x = [ 29.7  24.4 -15.9 -41.5 -50.0]
The second-last entry -> -41.5
Read off the first entry from the right.
-50.0
The third entry from the right -> -15.9
Read off the fifth-last entry.
29.7

133,131,223,162,221,144,63,140,153,119,148
The entry just left of the centre entry is 221
Read off the entry just left of 162.
223
The entry just right of the largest entry -> 162

Read these off the matrix that follows.
1) Find the entry directly below the largest entry.
2) Find the bottom-right entry.
3) Find the bottom-left entry.
4) Find the third entry from the end, reading row by row.
5) Find the entry in the top-right corner.
6) Find the fifth entry from the end, reading row by row.
7) Find the 2nd largest entry.
8) Find the entry in the top-left corner.
[[ 12.1  -5.2 -46.9 -20.4 -57.2 -31.0 -47.5   6.9  12.0]
 [ 11.8 -10.2 -31.3  -4.8 -11.1 -18.4  -2.1  21.8  13.0]
 [ 11.5   3.5 -37.1  13.5   6.4   0.6   7.0  29.3   5.9]
 [ 11.7  -9.4  21.4  -6.6 -11.8  16.0   7.5   3.2  14.2]
 [ 24.5  -3.7 -16.4   4.4   2.5  -0.8   4.7  37.4  -5.0]
 [  2.0  11.5 -27.8  18.8 -12.0  28.7   1.3  15.0  17.1]
 [ -0.6  -8.0  -4.6   2.4  -3.5  21.5   2.8   4.3   4.0]
 [ 11.0  -4.2   9.9   5.7  -9.4  -0.2  -8.4  -1.2   4.9]
 [ 13.4   7.8  13.3   7.8   0.7  17.2 -10.8  14.4 -10.1]
 [ -6.2   4.2  27.8  25.4   1.8  36.9  -8.8   4.4   9.1]
 [ -9.3  -4.6   9.3  24.1 -24.2  42.2  -4.8   3.6  -2.3]
 [ -3.9   3.6  11.1   8.6  -6.3  35.4   1.5   1.8 -10.5]
 [ 13.3   9.6  10.2  10.7   4.8  34.6 -14.6  29.5  -9.1]]
1) 35.4
2) -9.1
3) 13.3
4) -14.6
5) 12.0
6) 4.8
7) 37.4
8) 12.1

[[ 15.1   9.4   0.5   0.0  -7.2 -13.3]
 [  6.1 -17.6  33.2  30.7 -15.1  43.1]
 [ 23.6   8.7  37.5  26.4  27.2  48.3]
 [  4.8  -3.5  40.7  13.6   2.4  38.0]
 [ -8.3   7.0  19.4  17.2  31.4  50.6]
 [-11.9   9.8  22.7  11.2  27.6  59.4]
 [-19.7   9.3  23.5   4.4  18.3  55.9]
 [-23.2  10.3  11.2  -6.0  28.5  54.2]
 [-27.9 -14.7  23.1   1.7  -6.8  34.9]
 [-12.8 -19.2  19.9  -5.0  11.3  41.7]
 [-21.0 -10.9  18.5 -24.9   8.1  34.0]
 [-35.8 -39.7   8.6 -13.1  -3.9  29.9]
 [-56.7 -37.9  -0.3 -44.0   8.1  48.3]
 [-64.6 -34.4 -19.9 -24.3  37.5  35.6]]
Find the entry directly above -3.5.
8.7
Find the 2nd entry in reading order.
9.4
The entry just right of -6.0 is 28.5
The 3rd entry on the diagonal from the top-right corner is 26.4
Find the entry directly below 18.5.
8.6
The entry just right of -15.1: 43.1
Find the entry just right of -14.7.
23.1
Find the third largest entry.
54.2
The entry just left of the largest entry -> 27.6
Find the 2nd entry on the diagonal from the top-right corner.
-15.1
Find the entry just right of 33.2.
30.7
Find the entry in the top-left corner.
15.1
Find the entry in the bottom-right corner.
35.6
The second smallest entry is -56.7
Find the entry directly below -13.1.
-44.0
The last entry in the row that holds the largest entry: 59.4
Find the entry just left of 31.4.
17.2
Find the top entry of the column that holds the largest entry.
-13.3
Find the entry directly below -27.9.
-12.8
The smallest entry -> -64.6
The 2nd entry from the end, reading row by row is 37.5
Find the largest entry in the first column.
23.6
Find the entry just left of 27.6.
11.2
The entry directly above 28.5 is 18.3
Find the first entry of the largest entry's row.
-11.9
The 2nd largest entry -> 55.9
The second entry on the main diagonal is -17.6
The entry directly below 43.1 -> 48.3
Find the entry just left of 19.9.
-19.2
Find the fourth entry in reading order.
0.0

Read these off the array that follows.
1) Report the entry just right of the largest entry.
2) Report the entry just left of -13.3.
3) Report the entry just right of 7.8.
4) Report the entry just left of -8.9.
[[ -1.0 -11.1   1.2 -15.2 -28.9   3.5  12.6 -31.2   9.0 -15.4   3.5 -19.1
    2.8  18.1  -3.0   6.8]
 [-10.2   2.9  -8.4  -1.8  -6.8 -14.6  -1.1 -12.3 -10.3   6.2 -34.8 -33.2
   29.5 -17.3  -1.4 -21.5]
 [ 22.0  17.2  -7.3   5.3   6.3   8.5 -26.3   7.2   1.2 -14.0  -0.4  -7.5
    1.4 -13.5 -19.7 -12.1]
 [-45.6   1.9  10.1  11.5 -16.9  -2.5 -13.3 -29.0  28.6   7.8 -12.8   5.2
   -3.2   1.5  13.2  -6.7]
 [ -6.1 -27.7   0.8  12.0  -0.9  29.1 -12.1 -32.0 -27.5 -30.2  53.9  18.4
   -7.2  -2.0   4.2 -10.0]
 [  6.5   4.8 -20.9 -14.8 -11.2 -22.5  38.1  -3.7  22.2   2.6  25.6   5.7
   -0.2 -20.7  18.2   6.5]
 [  1.2   5.0  -5.2 -16.2  -8.7  10.3 -31.8  20.9   8.3  14.5  38.4 -25.9
   17.8   8.9  14.3  16.0]
 [-18.6   3.2 -23.7   7.4   6.0  -8.9  37.8 -19.3 -39.0 -25.2 -21.9  -0.9
  -24.8   4.2  -0.7  27.8]
 [ 37.7   7.4  -3.2  -7.0  25.0  -6.7 -11.6 -11.4  -8.4  19.2 -16.8  46.5
   -9.4   3.4  -9.5 -21.5]
 [-48.8  21.5  25.9   2.6  40.7  -2.4  25.7  13.6  -9.4   9.9  21.5 -23.1
    4.3   1.8 -11.5   8.3]
 [ -4.7   5.4  31.0  14.6  16.0  26.7 -28.7   2.8  -3.5 -24.5  54.7 -10.1
    1.5  -9.0 -18.5 -20.1]]
1) -10.1
2) -2.5
3) -12.8
4) 6.0
